[  6.7  -3.8  50.6  10.6 -19.2  -1.8  -3.5  -0.3  -1.3   0.5  24.3   5.5
  44.8  -4.5  -1.7 -36.3  17.9   3.4   9.5   8.6 -14.2  -8.4  -3.7  12.3
   1.5  21.1   3.5 -14.0  -2.2  32.4  24.9  -4.7  -8.4 -19.4 -12.7  -5.5
   4.6   3.7   3.3] => Fd
[ -0.4  -4.2   9.3   0.0 -19.8  -5.0  -1.2   2.3   5.4   2.6   4.5  -4.0
  22.0  -4.2  -2.4  -8.2   4.8  -3.3   3.4   2.6  -3.9   4.3  -3.2   7.3
  -0.9   5.7  -1.5  -5.2   0.7   9.6  10.7  -3.7  -4.7  -7.7  -4.2  -3.9
  -0.9   2.3   4.1] => Fd
[  7.2   0.4   0.0 -20.4 -58.9 -13.7  -5.8  -9.3   3.0  -4.6   8.8   8.0
  20.1  -3.6  10.9 -15.3   2.9   1.8 -30.8   8.9   3.8  26.0  -1.8 -52.0
 -11.2  16.7 -11.2  -8.3   1.0  -3.7  63.9  -2.1  -7.9  -5.9  -8.9 -22.3
   0.2   0.2   0.0] => Fd
[  6.1  10.9  46.2  -8.7 -42.3  -5.9   3.3  -0.6   4.0   4.2   9.7  -4.2
  17.3  -6.0   2.2 -21.9  12.1   1.2 -10.8   8.3  -7.6  -6.4   0.4 -13.2
   2.9  19.6   7.9   3.4  -3.1  12.7  16.7  -3.8 -19.8  -1.7  -8.5 -17.0
   8.0   1.5   1.7] => Fd
[  1.4  -1.0  50.0  -8.6 -48.5  -5.8   6.4   5.3   4.5   3.4  10.1  -1.8
  21.0   6.6  -3.8 -26.2  11.3  -0.3 -21.5   4.6 -12.8  -5.8  -1.7 -14.4
  -3.3  26.5   8.1  -5.5  -1.4  18.9  18.5  -3.4 -27.3  -4.0 -11.3 -19.4
   2.4   4.1   0.4] => Fd
[  3.0  -3.3  42.6  -5.7 -43.7  -0.9   5.9   8.8   6.4   9.9   6.8  -2.5
  20.4  -3.7   6.2 -23.5  11.9   0.6 -12.0   5.8 -11.8  -6.5  -5.3  -5.9
  -2.6  27.4   4.8  -5.2  -3.4  27.9  16.0  -1.7 -18.3  -5.3  -8.8 -13.2
  -1.2   1.9  -0.8] => Fd
[  3.6  -6.0  59.0  -1.6 -36.7  -2.5  -5.8   0.0   6.5   3.3  11.6  -3.1
  22.8   5.6  -4.9 -29.0  14.4  -2.2  -1.1   5.7 -15.5 -21.6  -3.8   1.4
  -2.9  22.3   3.6  -4.7   1.2  23.6  12.6  -3.5 -22.3  -5.1 -10.9 -17.5
   3.6   1.9   1.5] => Fd
[  1.8   1.8  72.2  -8.2 -55.8  -1.8  11.7  11.7   8.3   7.2  27.6  -6.8
  26.5   3.4  -8.4 -25.0  13.1   3.6 -15.9   1.9 -16.2 -12.6   2.0   3.5
   1.5  22.3  11.4  -2.4  -3.2  23.6   3.7  -5.0 -39.2  -2.4 -12.9 -18.2
  -3.4   4.6  -1.0] => Fd
[  2.2   0.8  11.7   2.7 -29.9  -4.2  -3.4   3.4   4.5   3.1   5.1  -1.2
  22.7   0.8   0.2  -5.3   1.6   5.3  -9.6  -0.6  -3.0  10.3   1.5  -1.5
  -3.5   1.7 -15.4  -7.5  -0.1   6.6  14.8  -1.0  -3.7  -6.2   0.7  -4.6
  -2.2   2.6   1.9] => Fd
[  4.2  -2.4  35.3  -3.2 -32.7  -2.6   4.4  -2.8   1.6   3.7  12.3   6.2
  13.7   2.0  -2.5 -22.2  11.8   0.2  -5.4   1.3 -10.2  -8.0   3.4  -5.5
  -3.6  15.3   8.9  -6.8  -3.1  13.8  18.5  -3.3 -14.9  -6.7  -9.9 -11.7
   2.8   2.3   1.5] => Fd
[  4.5  -2.3  38.5  -9.0 -35.5  -1.5   4.3   4.5   0.5   3.7   7.7  -1.6
  18.9   5.3  -2.0 -21.4   9.4  -1.8 -11.8   4.6  -9.4  -6.9  -2.7  -6.5
  -1.2  18.2   7.3  -4.6  -1.3  13.0   8.3  -2.3 -17.6  -4.0 -10.8 -17.2
  -1.0  -0.7   2.6] => Fd
[  4.5  -2.6  70.8  -5.3 -32.8   5.0  10.6  -3.9  -1.5   7.5   2.8   5.0
  -6.4   6.9  -3.2 -35.3  13.1 -10.6  -3.1   4.8 -21.3 -39.0   2.6  -9.4
   3.7  22.3  23.8  -0.3  -6.5  20.1   3.9  -2.3 -31.8  -4.4 -21.7 -18.6
   2.6   2.8  -1.3] => rm
[  1.9  -1.8  39.0  -6.2 -22.7   0.4  12.0  -3.2  -2.8   5.1   2.3  -0.2
  -8.9   4.7  -2.0 -24.0   2.5  -4.4  -4.0   4.8  -8.3 -22.2   1.3 -16.5
   3.4  13.3  13.7   2.0  -2.6   5.2  -1.4  -4.1 -21.3  -4.2 -13.2 -10.6
   1.0  -1.9  -0.7] => rm
[  5.6  -1.2  30.9  -5.5 -38.8  -4.7   2.4   0.8   9.4   2.1  11.7   0.7
  17.8   0.7  -5.5 -22.5  14.5  -0.8 -11.5   5.3  -7.1  -3.1  -1.5 -17.1
  -3.6  17.5   2.8  -6.4  -2.4  12.1  24.6  -2.6 -13.9  -7.1 -10.6 -11.6
  -1.6  -0.1   0.5] => Fd
[  1.4  -0.5  12.5 -10.1 -17.3  -3.3   0.8 -14.1  -4.0  -3.5   1.8   5.6
 -21.0   3.4   2.6 -21.4   8.2  -9.5  -6.2  12.7  -2.6 -19.6   2.2 -35.0
   0.8  19.6   7.8   2.3  -3.2  -4.6  22.2   1.7 -12.8  -5.6 -13.3 -14.9
   4.7  -3.4  -0.6] => rm
[ 11.7  -3.1  64.6   2.7 -45.0  -3.0  -2.4   6.0   5.9   6.2  18.5  -4.2
  45.2  -0.8  -4.5 -34.6  17.8   0.8  -8.5   7.2 -15.1  -5.3  -8.0   6.6
  -2.6  25.8   8.2  -9.6  -1.6  29.0  19.0  -4.3 -21.2 -10.1 -19.7 -14.3
   2.0   1.7   2.3] => Fd
[  1.6   4.2  27.9  -4.7 -28.0  -6.1  -0.2  12.9   4.2   0.9   1.5  -4.2
  17.5   1.5  -6.4  -9.2   1.3   3.1 -11.9   0.8  -5.9   4.5   0.1  -8.9
  -3.4   6.7  -0.1  -3.3   3.3   8.5   6.4   0.3 -12.5  -5.0  -4.0  -8.8
  -1.1   3.2  -1.1] => Fd
[  6.3  -0.6  21.7  -2.7 -26.3  -5.0  -3.9  -1.3   1.5   4.8  -3.3   1.2
  22.5  -0.4   0.3 -15.5   8.2   1.4  -5.0   2.4  -5.6   1.1  -2.9  -5.5
  -6.6  13.2  -4.1  -6.2   4.7   8.0  19.6  -4.7  -4.6  -5.6  -8.1  -8.1
  -0.1   1.0   0.8] => Fd
[  8.2   7.5  48.2 -16.9 -75.6 -10.7   6.4 -12.3   3.4   1.7  20.6   6.0
  14.7   2.6   6.7 -42.6  19.8  -7.0 -27.7  12.2 -11.3  -8.3  -5.9 -56.2
 -18.7  29.5   8.9  -5.0  -1.4  13.7  58.2  -3.9 -28.4 -13.3 -23.4 -30.9
   3.0   2.2  -0.5] => Fd
[  3.5  -0.9  13.6 -11.0 -45.0  -9.1  -0.5  -9.6   4.2  -3.3  11.7   8.7
  11.2   0.6   5.3 -21.8   7.9  -2.8 -21.2  10.0  -0.6   7.0  -0.3 -46.7
  -8.3  20.0  -4.6  -8.0  -2.1   4.7  55.8  -5.1  -7.9  -3.2  -5.8 -21.0
   0.4   1.3  -0.3] => Fd
[  0.3  -1.9  -8.1  -8.1   7.2  -4.1   2.0 -16.9  -4.8  -3.8  -0.5   6.3
 -38.9   7.0   9.0 -15.1  -1.5 -13.7  -2.1   2.2   2.3 -22.2   2.5 -36.7
   0.4  12.8   8.6   3.8   2.1  -9.9  11.6   1.0  -3.8  -1.3  -9.3  -6.5
  10.4  -2.8  -9.2] => rm
[ -0.4   1.4  25.1 -13.6 -44.2  -5.6  -1.7  -9.6   2.4  -0.1   9.7   4.4
  12.8   1.6   6.4 -20.3   5.5  -1.2 -24.4   9.7  -3.8  -2.1  -2.0 -38.1
  -9.1  20.8   2.1 -10.3  -3.2   7.2  40.9   0.0 -14.0  -6.2 -13.3 -20.5
   6.3   4.4  -0.2] => Fd
[  3.9  -1.7  41.5 -15.4 -50.0  -5.5   4.1  -2.8   5.8  -1.2   3.0  -0.9
   5.0   1.6  -3.5 -24.1   8.1  -4.3 -21.2   7.0  -8.9  -9.4  -1.4 -27.0
  -7.4  21.8  10.4  -3.6  -4.5  10.0  20.5  -0.7 -23.7  -1.0 -13.8 -20.1
   0.3   0.6  -0.6] => Fd
[  3.9  -0.1  73.8  -4.1 -51.2  -5.2   7.3   9.0   6.2   8.4   9.3  -2.7
  27.2   1.1  -8.1 -30.8  14.7   2.7 -14.1   6.7 -15.7 -13.0  -0.6   1.6
  -1.4  23.9  15.6  -3.6   1.3  23.8   6.7  -3.8 -31.3  -4.4 -13.2 -20.8
 -11.5   2.4   0.3] => Fd
[  8.7  -3.0  55.9   9.3 -23.7   0.7   6.6  18.6   4.1   6.3  14.6  -5.0
  46.7  -1.3  -9.4 -20.1  15.8   6.8   6.5   0.7 -19.2  -6.9  -1.9  32.4
   4.5  12.4   3.4  -6.8  -1.3  29.5   0.8 -11.1 -12.8 -11.6  -2.6  -3.1
   4.4   2.2   4.1] => Fd
[  6.5  -3.0  47.4 -13.3 -56.9  -7.2   4.8   1.7   5.9   3.6   6.1   0.5
  13.4   2.4  -0.4 -24.7  10.3  -7.9 -21.2   6.3  -9.7  -6.0  -0.5 -39.6
  -7.8  22.5   8.0  -1.5  -2.4   9.3  26.1  -5.0 -26.6  -2.4 -11.6 -23.0
  -0.7   3.8   1.1] => Fd
[  4.7  -0.7  27.2  -4.4 -16.5   0.1   4.6 -10.5  -2.1   0.1   2.4   0.1
 -12.7   6.4  -1.8 -23.2  12.5 -11.2  -2.7   5.2  -5.4 -21.0   5.3 -21.8
   0.8  21.7  16.1   3.1  -6.4   5.1   7.7   2.2 -12.0  -4.3 -12.7 -11.2
   5.8  -0.3  -2.1] => rm
[ -0.4  -1.1  -3.0  -9.9 -26.4  -4.5  -0.5  -5.8   1.3  -0.2   2.6   2.7
  -5.9   0.0   7.2 -11.1   0.5  -2.8 -14.2   3.4   1.1   6.2  -4.3 -34.6
  -6.4   9.2  -2.4  -1.9  -0.3 -10.0  25.5   1.6  -1.0  -0.5  -7.0 -10.2
   0.7   0.0  -0.1] => Fd
[  2.6   0.5  -0.1  23.6  35.3   4.9  -9.5  14.3   4.7   1.4  10.5  -5.3
  45.9  -8.6 -12.0  12.0  -2.9  11.4  23.3  -2.6  -3.0  14.4  -5.2  56.1
   6.2 -16.4 -10.8 -11.5   1.8  17.3 -15.1  -0.5  15.9  -6.8  13.5  21.6
   1.5  -5.3   2.2] => Fd
[ -0.3   3.1  24.1  -0.5 -10.2   1.1   1.8 -11.3  -2.3   3.2   4.1   1.1
  -8.9   4.6   0.0 -17.5   4.0  -7.5  -1.0   8.4   2.9 -19.8  -1.5 -14.3
   3.9  17.1  10.5  -2.1  -2.1   6.9   2.9   1.7 -11.6  -4.0 -10.8  -9.7
  19.0   0.0   1.0] => rm
[  5.8  -0.5  43.8  -9.5 -59.8  -4.2   1.3  14.8  10.5   3.5   9.7  -2.2
  40.6  -3.7  -5.3 -20.9   8.0   5.6 -17.1   3.9  -8.3  14.1  -3.7  -8.9
  -7.1  16.4  -1.8  -6.6  -0.6  15.4  28.3  -1.7 -21.6  -3.9  -9.3 -20.6
  -3.8   3.9   2.8] => Fd
[  1.9  -1.9  10.5  -7.3 -27.9   8.3  -1.2  -2.4   4.2   2.5   1.8  -2.0
   6.7  -0.6   1.7  -8.8   0.5  -2.7 -13.6   5.7   4.6   5.0  -1.7 -24.9
  -6.1   7.9   1.4  -1.6   1.7   0.2  24.8  -0.3  -6.1   0.2  -6.0  -6.1
   1.3  -1.9   0.7] => Fd
[  4.5   0.6 -16.9  -9.3   0.5  -2.5  -0.7 -14.5  -4.6  -1.5  -6.6   5.7
 -22.3   6.1  14.9  -0.6   0.3  -7.9  -6.8   4.4   2.7  -6.5   1.8 -30.1
  -2.6  -3.4  -0.2   3.1   5.9  -8.2   5.7   2.0  -1.5   4.5  -5.7  -3.4
   2.7  -2.0  -2.1] => rm
[ -0.7  -1.9  30.9  -2.6 -14.2   0.2   2.8  -8.3  -2.9   3.2   3.2   5.6
  -8.6   5.2   1.6 -23.9  12.2  -4.3  -3.5   4.1  -8.6 -23.5  -0.8 -19.7
   0.5  22.3  11.4   1.9   0.5   7.3  11.9  -1.5 -15.5  -1.1 -13.6 -10.2
   6.0   0.0  -5.9] => rm
[  2.4  -0.9  16.3  -3.0 -17.9  -7.0  -0.8   2.1   3.8   0.5   6.7  -1.9
  16.5   3.6  -2.5  -7.3   2.9  -0.2  -6.6   4.0   4.3   2.9  -4.3  -3.1
   4.9  10.9   0.4  -2.3  -1.7   8.9  13.7  -1.7  -6.4  -2.7  -3.3  -6.0
  -0.9   4.7   0.2] => Fd
[  0.6  -1.8 -20.9  -1.2  16.3   0.7  -4.0 -18.8  -7.9  -1.2   7.0   0.8
 -23.0   3.6   6.7  -6.5   7.0  -7.1   2.2   4.4   1.9 -12.0  -1.3 -23.6
   0.5   5.7   4.7   3.6  -0.7  -6.8  13.5   1.1   2.8  -3.6  -4.8   0.0
   3.2  -4.6  -2.7] => rm
[  5.3  -2.5  20.7   2.3 -25.2  -4.4  -2.9  16.6   8.9  -0.3  11.5  -3.8
  43.5  -6.2  -7.3   2.1  -5.2   9.0  -5.9  -0.7  -3.5  18.5   3.7  21.5
  -1.0   1.2  -9.6  -9.0   1.1  16.8  11.9  -2.1  -5.5   2.2   2.1   0.7
  -4.1   4.0   3.4] => Fd

[  1.2  -1.9  -2.1  -1.1   6.2  14.4 -10.1  -4.0  12.3   5.4  -1.5  35.0
  11.6  -7.2   2.5  10.3   5.3  -3.1 -14.5   5.3  10.1 -13.3  12.1  20.2
  -8.6  -0.1 -21.0 -12.0 -13.0   1.1  -4.0   6.7 -27.6   4.7 -10.4   1.9
   5.9  -3.5   5.5] => E
[ -8.2   6.7 -11.5  12.1   3.5   6.5   4.6  -2.6 -12.7  -0.3   0.0   1.9
  19.3  11.4   6.9   2.6   9.4   6.6 -29.8  11.6 -30.4   1.6  -6.7  29.4
   5.6 -17.0 -28.1  -7.6 -13.3  12.2   5.2  -8.7  10.1  26.3   3.5   3.2
   4.2   4.1   3.5] => A
[ 16.7 -12.8 -13.5  -1.9   9.3  16.5   3.8   8.6  14.8  28.9   5.3   6.5
  -2.5  -7.7  -3.2  40.3  22.7 -11.2   1.7   5.4   0.8  12.8   3.6   5.1
  28.4   5.3  15.5  -1.7  -0.7  10.1  -0.8  13.5 -46.3 -12.5  -9.7  -9.5
   6.4 -26.1 -23.7] => E
[ -4.1   5.3   0.4   1.0  -0.2  14.6   0.9  -1.3 -22.0  -0.5  13.0   6.4
   5.7   0.6  -3.8 -14.5  14.0  12.2 -14.4   1.0  -5.2  -2.2  -9.6  11.3
   7.9  -4.0   5.0  13.9   6.9  -2.6  -2.4  -2.7  20.9  -7.7  10.3   9.4
  12.8  13.6  -4.5] => D
[ 12.5  -2.5   0.7  -0.8   8.3   6.2  -0.4   5.0  25.8  11.7   2.1   4.9
   5.8 -13.7  -1.9  37.9   7.8  -0.6 -12.8  12.4   5.9  -7.8  -0.8   9.2
  -1.9   0.0 -14.0  -3.8  -3.4   0.8 -15.7   3.0  -1.8 -12.8  -7.7  -4.0
   2.9 -16.9  -8.7] => E
